Each row of numbers belongs to one of the objects below and depends on some of the facts about them. Some rows are named. Which object is each other row?

Some facts about the objects:
soskoso: refers to; nukludrar: is of sort
begen soskoso: tista tofla stizaken
beres soskoso: mapur stimutro vinel
dizor soskoso: greklom padrem zatu
dragros soskoso: trizen stizaken zatu
drupin soskoso: revek dumekal mefiskol
famok soskoso: pastuplor flinil sturek
fasas soskoso: vige
fegebrem soskoso: peze
fidrok soskoso: stofik stuskul sidri stezu brugri
fili soskoso: trizen sturek
fimul soskoso: tramim fliku padrem
flabas soskoso: klidas revek ribrur
flagru soskoso: brudin stigur
flakli soskoso: bomol
flarar soskoso: lokis nazun nevil mefiskol
flatru soskoso: guklar
flebu soskoso: skuzus nugra
flestavim soskoso: gabus
flire soskoso: dumum stofik fiskem sturek stizaken
flubrak soskoso: dumum fliku bevim
gitos soskoso: gudrofa dumum beklas grifel
gobrasik soskoso: bero flinil brina skilum stizaken
gremogi soskoso: zatral bazem
groflor soskoso: mapur flusa stovek
kasko soskoso: tepli plotibrar stotro stozas
kebo soskoso: lokis tuklan gonu mupus zusto
klaklu soskoso: libri vakles stedro mitrin
kleka soskoso: lokis
kliban soskoso: klidas rufu revek padrem ratres
klukik soskoso: brudin
koge soskoso: stete
lidum soskoso: bazem
lolel soskoso: tista nupa bilen
lufla soskoso: gonu nugra pastuplor kloza
lupu soskoso: gragu zusto loske
nibre soskoso: muzek
niklis soskoso: dumekal
nises soskoso: libri dapi muzek dumekal mogregil
peflen soskoso: tepli gudrofa stuskul fliku flinil mogregil
plare soskoso: plotibrar fadal mefiskol
pligaflom soskoso: muri driklek skilum bilen
ploflun soskoso: stozas teme filu
plusar soskoso: replik stofik
pofaro soskoso: parom bilen
ranosis soskoso: stete replik vige gabus
ribam soskoso: zatral foski noni brareza
ritok soskoso: stimutro stofik
rutrel soskoso: stimutro padrem muzek peker kurufluk
sigrik soskoso: plotibrar flifon nevil trizen drefu
skevus soskoso: treflon gudrofa
skipo soskoso: tuklan brina brareza skeza guklar
skomek soskoso: fleflik revek
sosin soskoso: dumum skebobik fugros filu tofla
stapel soskoso: skigil gonu bazem vakles peze
steklun soskoso: sagu sturek
stetris soskoso: gabus zusto filu
stodrar soskoso: bero nazun filu
stoplaflum soskoso: grinedu fadal
tigir soskoso: naklen tista zusto bomol
totral soskoso: foski beklas mokan
triplem soskoso: stofik gragu stedro kloza
triti soskoso: bero nazun guklar
truklak soskoso: plotibrar fibre zatu
tuster soskoso: greklom skastos
vasidrur soskoso: dapi nupa ratres diflu
vidiskam soskoso: sudre
vinenus soskoso: brabre stozas fleflik
vipus soskoso: lokis stozas kifuzo drefu
virigrel soskoso: dapi vige grova dromi mitrin
vomuk soskoso: lokis skigil skebobik pastuplor stezu
vudrestik soskoso: gobre tustil stigur bevim
ziskava soskoso: parom driklek mitrin
zudre soskoso: stozas mavom
zuplalu soskoso: gudrofa dumum muri sudre
nukludrar 70 <- bazem beklas bevim bomol brareza brudin brugri dapi diflu drefu fasas fegebrem filu fiskem flakli flatru flebu flestavim flubrak flusa fugros gobrasik gonu gragu greklom gremogi groflor gudrofa kifuzo klidas koge kurufluk lidum lokis lolel lufla mavom muri naklen nevil nibre noni nugra nupa padrem pastuplor plusar ratres revek sagu sidri sigrik skigil skilum skuzus stedro steklun stezu stimutro stozas sturek teme tista totral tramim treflon truklak vinel virigrel zatral
nukludrar 549 <- begen beres bero bilen brabre brina dizor dragros driklek dromi drupin dumekal dumum fadal famok fibre fidrok fili fimul flabas flagru flarar fleflik flifon fliku flinil flire foski gabus gitos gobre grifel grinedu grova guklar kasko kebo klaklu kleka kliban kloza klukik libri loske lupu mapur mefiskol mitrin mogregil mokan mupus muzek nazun niklis nises parom peflen peker peze plare pligaflom ploflun plotibrar pofaro ranosis replik ribam ribrur ritok rufu rutrel skastos skebobik skevus skeza skipo skomek sosin stapel stete stetris stigur stizaken stodrar stofik stoplaflum stotro stovek stuskul sudre tepli tigir tofla triplem triti trizen tuklan tuster tustil vakles vasidrur vidiskam vige vinenus vipus vomuk vudrestik zatu ziskava zudre zuplalu zusto

Known rows:
[ 29 -24 -61 -69  31  85 -30  28  51  46 -55  37 -29  37  34  23 -32  18
  22  46  -4  20 -51  19 -10  20  22  37 -48   4 -35] : skuzus
[ 26  20  13 -47 -35  56  22  17  36  10 -24   0 -13  10  29  19 -51   4
 -13  56  -5  15 -28 -23  28  24  59  43 -13 -16  -5] : stizaken
[  2  16  -3 -43 -23  62  24  20  42  16 -10   0 -14  15  16   6 -49   0
  -9  48  -4  19 -25 -17  32  31  68  31 -25  -3  -8] : skeza
[  3  -5 -22 -44 -15  61  30  39  26  44 -12   1  -8  16  41  16 -60 -19
 -23  72 -49  11 -34 -38  38  35  74  40  -7  -5  16] : sosin
[ 42 -46 -76 -66  37  65 -20  49  47  88 -20  48  -2  30  50  16 -33 -14
   3  42 -36  27 -71  11 -16  21  29  34 -60  17 -18] : virigrel
[ -2   3   7 -33 -13  52  29  35  70  27   2  21   2  -1  11   5 -34  -4
 -20  26 -12  28 -17 -15  40  24  64  26 -49   4  -9] : vige
[  3   0  -2 -38 -21  49  32  19  46  20  -2  10  -2  15   6  -6 -38  -8
 -15  42   0  17 -31 -19  27  22  63  22 -32   5 -13] : mitrin
[ 25  31 -40 -41   2  47  23  30  40  42   8 -26   5  17  37   9 -62   9
 -22  79 -42  29 -34 -17  25  23  85  30 -12   6  22] : kliban
[ 36 -11 -68 -68  41  83 -33  32  51  44 -55  22 -29  32  34  27 -34  37
  25  54  -7  25 -44  25  -9  16  28  36 -46  10 -30] : klidas
[ -5   8  -1 -42 -18  63  23  18  46  14 -17   2 -11  14  13   3 -52   7
 -13  56  -8  18 -20 -22  36  26  66  29 -23  -4  -9] : grifel
[ -2  15  -6 -42 -25  60  30  22  43  20 -13  -4 -15  20  14   8 -49   4
  -4  50  -1  19 -26 -17  36  31  70  33 -26  -1  -8] : tuklan
[  2  21 -13 -43  -6  52  22  11  51  24   0 -10  -2   1   9   0 -49  25
  -9  55  -5  39 -10  -6  30  24  76  21 -36   8  -6] : dumekal
[ 53 -29 -58 -73  22  72 -22  36  36  42 -72  32 -42  36  29  32 -23  20
  29  57   0  12 -56  15 -14   5  14  42 -28  17 -27] : tista
[  2  15  -5 -38 -16  59  24  16  46  13  -6  -2 -15  17  13   3 -46   9
 -12  50  -6  18 -23 -16  33  24  69  29 -25  -7 -13] : peker
[ -2  26  -2 -37 -21  67  25  25  64  23  -8   1  -8  31  11   1 -50   0
  -7  54   2  20 -40 -21  37  26  65  30 -25  -1  -9] : peze
[ 42 -35 -74 -62  39  78 -23  68  54  83 -37  42 -18  29  64  39 -30  -2
  10  44 -49  24 -59  13  -2  30  29  48 -49  11  -7] : flestavim
[ 23  32   2 -41 -30  55  19  16  51  10 -15   5  -4  15  25  15 -51  -4
 -22  51  -5  18 -21  -9  28  20  63  31 -22 -15  -6] : zatu
[  0  23 -14 -48 -19  56  27   7  46  25 -13  -2  -7   9  15  11 -54   9
 -11  52  -5  35 -14  -5  33  30  77  27 -37   1  -7] : mefiskol
[ 33 -23 -67 -59  43  83 -29  22  39  33 -33  16 -37  42  41  17 -23  28
  20  36 -13  13 -63  15 -20  20  24  40 -50  -8 -54] : stimutro
[ 34 -25 -61 -66  31  85 -25  33  48  43 -52  29 -39  39  39  29 -24  26
  26  43 -10  19 -55  16  -9  18  22  43 -45   4 -42] : gragu

Which object is each row?
No name comes twice in this set of rows, the named rows included.
[ 17  12 -26 -41 -15  52  28  29  39  45   6  -3   3  25  38   6 -59 -21
 -26  67 -37  19 -44 -25  28  30  75  34 -16  -3  11] => tuster
[ 29 -41 -58 -72  34  85 -33  28  45  42 -60  40 -28  34  30  18 -34  12
  21  54  -5  14 -47  13  -9  15  20  34 -45  11 -36] => muri
[ 22  32  11 -47 -38  59  23  11  53  16 -20  14  -1  12  29  22 -55  -5
 -21  54  -2  32 -22 -11  28  22  57  38 -28 -19  -6] => trizen
[ 32 -30 -60 -67  36  76 -30  32  51  48 -46  39 -21  30  29  16 -27  17
  18  42  -5  25 -49  22 -12  16  21  30 -55  12 -35] => dapi
[ 49 -20 -80 -75  20  77 -25  30  46  80 -42  50  -7  39  68  37 -50 -30
  -6  56 -35  35 -65  21 -17  25  28  41 -52  -3 -18] => sigrik
[ 14  10 -27 -38 -18  49  42  42  33  50  -5 -12 -13  23  40  19 -45 -12
 -16  67 -44  20 -51 -30  34  31  73  44 -13   6  14] => lupu
[  9  31  -9 -39 -31  56  21   7  56  13 -16  20  -2  14  21  11 -52 -17
 -33  45  -6  22 -13  -5  29  19  67  19 -30 -15 -10] => plotibrar
[ 15   2 -26 -43 -11  44  32  30  34  52   8  -1   5  17  30   4 -54 -20
 -26  65 -36  22 -46 -27  25  25  74  29 -18   8  12] => vasidrur
[ 56 -35 -68 -80  24  76 -33  43  13  77 -38  36 -16  34  68  29 -56 -24
  19  54 -31  15 -67   8 -19  39  32  47 -36   0 -10] => gobrasik
[  4  28 -19 -36 -15  60  22  19  52  10 -21  -4 -14  19  16   9 -45  11
 -18  56 -12  14 -18  -9  34  21  72  22 -18  -5  -8] => fleflik
[ 42 -35 -87 -68  45  71 -29  39  36  75 -23  29 -12  39  56  17 -42  -6
   9  56 -39  25 -73  10 -22  24  36  38 -45  11 -18] => nibre
[ 31 -24 -68 -65  28  91 -30  50  39  39 -72  39 -43  31  42  40 -27  12
  28  36 -17  -2 -29  23   2  32  26  43 -38   2 -27] => filu
[  3  16   5 -31 -15  58  32  54  67  25 -14   9 -15  -3  20  24 -27  14
 -10  32 -21  19  -7 -12  52  30  63  41 -35   1   4] => gabus
[ 52 -26 -60 -79  25  82 -26  34  43  80 -40  39 -11  36  74  41 -50 -10
   4  62 -40  41 -73   5 -14  26  22  57 -47 -10 -13] => steklun
[-10   3 -31 -49 -28  60  50  19  39  72  -4  -4  -8  31  40  19 -64 -21
 -17  72 -35  43 -56 -28  35  36  78  44 -31   1   2] => vomuk

Now the same objects, written a new way:
Some objects and their rows:
[ -8 -33 -11  18  -8 -32   9 -12  13  16   8 -18 -15 -13 -20   9   1 -48
  18 -17  10 -16   0  -3 -15 -38 -25   6  15   4   7   7   6 -27  24  -5
  -1   9] : skevus
[  9  11 -10 -58 -31  25   8  27  -8  -3 -25  20  50 -16  48 -32  21  42
   8  36  32  23   0  -7  15  13  -2   1   5  -7   5  27  -2 -18   8  37
  20  -6] : plusar
[ 24  47 -20 -23  13  32 -12  27 -26 -15 -10   2  48  17  43 -26  -4  46
  -2  32   5  21  16  -6  15  40  28  11  -6   5  13  15 -13   9 -13  41
  -8  -5] : nugra
[ 20  38 -17 -31  -7  28  -4  33 -30   0 -16  -6  50  15  56 -26   7  39
  14  28   7  33   9  -8  18  30  16  13   5  -5   6  16 -10  -2  -7  38
  12   1] : brugri
[ 14  15 -12 -39 -12  36  11  29  -3  -7   1  27  30 -27  40 -19  12  50
 -11  19  22   9   1  11   7  17   1  -8  -3   3  11   3  -3  -7 -28  29
  15 -18] : flakli
[ 25  45 -21 -17  -1  39   0  62 -27  13  -8  12  32  -3  27 -26  10  51
  -6   9 -11  33   7  -3  12  34  -6 -10  10 -13  19 -13  -4  32 -31   8
   8 -14] : mavom
[-11  -6  14  22   4 -20  -6 -39  -2  -5   0  -1 -35  -7 -23  23 -18   1
 -17  -6   4 -21 -20 -24   0 -25  10   5   4   5  -7 -16 -23   3  15 -30
   3  17] : grova
[ 28  54  -9 -17   4  37  -5  50 -32  13 -13  11  37   6  34 -29   6  36
   8  14 -29  30  13   4  21  45   4  -6   5 -19  10 -11   6  41 -35  15
 -11 -18] : drefu
[ -9 -28  15  21 -18 -21  -7   3  23  -2  -4  31  -5 -18 -48  -7  17 -45
  12 -13 -15 -10  -2 -16   4  -6 -32 -15   1 -11   2  10  39  12  32 -33
 -37 -12] : vipus
[-17  -3  22  13   8 -23 -11 -39   0  -3 -13 -25 -28  26 -20  27 -10  -8
   8 -10 -20   0  -9   0 -11 -12  15   1  -5   0 -23 -14 -16  11  10 -34
  11  24] : muzek
[ 25  40 -11 -32  -1  38  -3  35 -16  17 -24  -3  13  15  36   2  -1  63
   7   3 -18  34  -6  22 -15  20  11 -10  -2   1  10 -17 -28  29 -51  -4
  23   0] : klidas
[-11 -32   7  15 -18 -29  -9 -11  22 -22  -8  19  10 -12 -31  -9  11 -48
  22   2   9 -18  -3 -25   4 -20 -18   5  -6   6   4  35  25 -23  52  -5
 -40  -7] : vomuk
[ -9  -9  14  36  39  -7  -1 -28  11 -16  40  -3 -30  20 -29  14 -20 -22
 -31 -18 -13 -21  16  17   2   9  16  -2 -21   7  -6 -20   8   7 -12   0
 -20  -3] : guklar
[-16 -44  29   1 -17 -23  12 -34  27   0  -3   8 -21 -10 -14  10   8 -50
  31 -10 -15 -22  -4  18  -4 -21 -21  -2   7 -12 -18  10  36 -10  20 -10
 -10  -6] : dragros
[ 20   6 -48 -38 -27  24  16  55  -3  29 -13 -15  39 -19  45 -24  21  27
  22  10  22  23   6  11 -13  -3 -28  -1  21   8  25  14   1 -25 -16  38
  32  -7] : flubrak
[ 19  37 -16 -30  -6  26  -4  34 -30   0 -16  -8  50  13  58 -31   9  38
  14  32   7  30  11  -4  17  33  13  13   9  -8   7  14 -11   0  -8  35
  12  -4] : sidri
[-15 -12  21  12   3 -17  -2 -25  10   6 -10 -16 -37  16 -36  35   0  -7
   2 -23 -19  -6 -17  12 -18 -15   3 -10  -7  -2 -13 -15 -11  13  -7 -45
   4  12] : rufu
[ 23  44 -10 -27   1  28 -10  15 -35  -9 -18   7  38   6  55 -15  -1  60
   4  34  15  20   1 -20  17  22  30  17  -5   4  10  13 -28   6 -12  27
   1   4] : stedro
[ 27  24 -28 -25  -9  27 -12  41  -6 -17 -16  18  43  -5  29 -18   4  38
  15  24  19  19   3  -2  -4  16   7   1 -12  26  36  28 -14  -8 -16  30
 -20 -11] : fegebrem
[ -8 -28  18  13 -17 -20  -5  -5  24   6 -13  17 -18 -12 -43  13  12 -40
  28 -26 -27 -11 -10   5  -8 -18 -28 -15  -4  -2  -4   4  28   9  13 -38
 -33  -8] : plare

Name these rows:
No name comes twice in this set of rows, the named rows included.
[-12  -8  25  19   3 -14  -1 -17   2   6   2 -10 -27  22 -28  12  -1 -33
   6 -22 -39  -3   0  11  -2  -2  -7  -3  -1 -19 -20 -19  16  16   7 -26
  -6   2] => fibre
[ 15  36 -40 -18  10  37   7  60 -23  17   7 -16  29  11  28 -22   7  55
 -27  11  14  37   5   1  -4  34   5  -4   5   4  17  -8 -23   7 -32  23
  34  -2] => brudin
[-26   5  25  12  20 -21  -6 -37 -12 -14   8 -24  -6  31  -5  -8  -7 -24
 -13  14   0  -2   6 -21  22   7  21  19   5 -22 -36   0   1  -5  40   1
  10  17] => stofik
[ -8 -29  10  11 -19 -19  -5  -7  24  10 -16   6 -25  -8 -47  21   9 -25
  14 -28 -16  -6 -19   4 -23 -26 -25 -18  -2  -3   0  -7   6   7   9 -50
 -14  -2] => skomek
[ 24   1 -50 -23  -9  28  13  53   8  11   3   1  37 -17  33  -9   9  25
  13   6  26  15   8  26 -26   5  -8  -5  -7  34  43  25 -10 -22 -31  37
   4 -13] => totral
[ -6 -39  -3  19  -8 -27 -24 -19  29 -31  -8  23   3 -12 -38   7   4 -35
  15   3  19 -21 -10 -22 -11 -24   1   4 -21  24  20  35   8 -31  39 -11
 -50  -3] => stapel
[-14 -39  14   4 -21 -19  -4 -14  35   3 -18   7 -32 -10 -51  27  10 -22
  17 -27 -15 -14 -22  11 -27 -32 -22 -18  -3   8  -4   0   1   4  10 -47
  -9   6] => flabas
[ 26  42  -7 -30  -1  37   0  23 -24  22 -26  -3   4   3  42   8   1  71
   2   6 -12  25 -10  17 -10  14  13  -3   3   2   9 -22 -34  26 -52  -4
  23   6] => ratres
[ 24  15 -24 -34 -14  25  -5  41  -3 -13 -24  20  55  -9  35 -20  16  35
  19  26  20  20   2   2   1  12  -1   0  -7  13  23  32  -3  -8  -5  34
 -13 -12] => flebu
[-23 -12  21  18  13 -13  -2 -30   7 -26  20   5 -12   0 -25  -3  -5 -15
 -33   4   9 -12   0 -15  20   3  11   2 -10  -4 -26  -2   2  -1  27  -9
  -2  -1] => loske
[-10   4   7  31   8 -22  -5  -9 -13  20   7 -23 -23  21 -20   8  -6 -38
  13 -14 -24   3   7 -11   3  -5 -10   5  12 -16  -8 -15  13  18  14 -22
  -4  11] => tepli

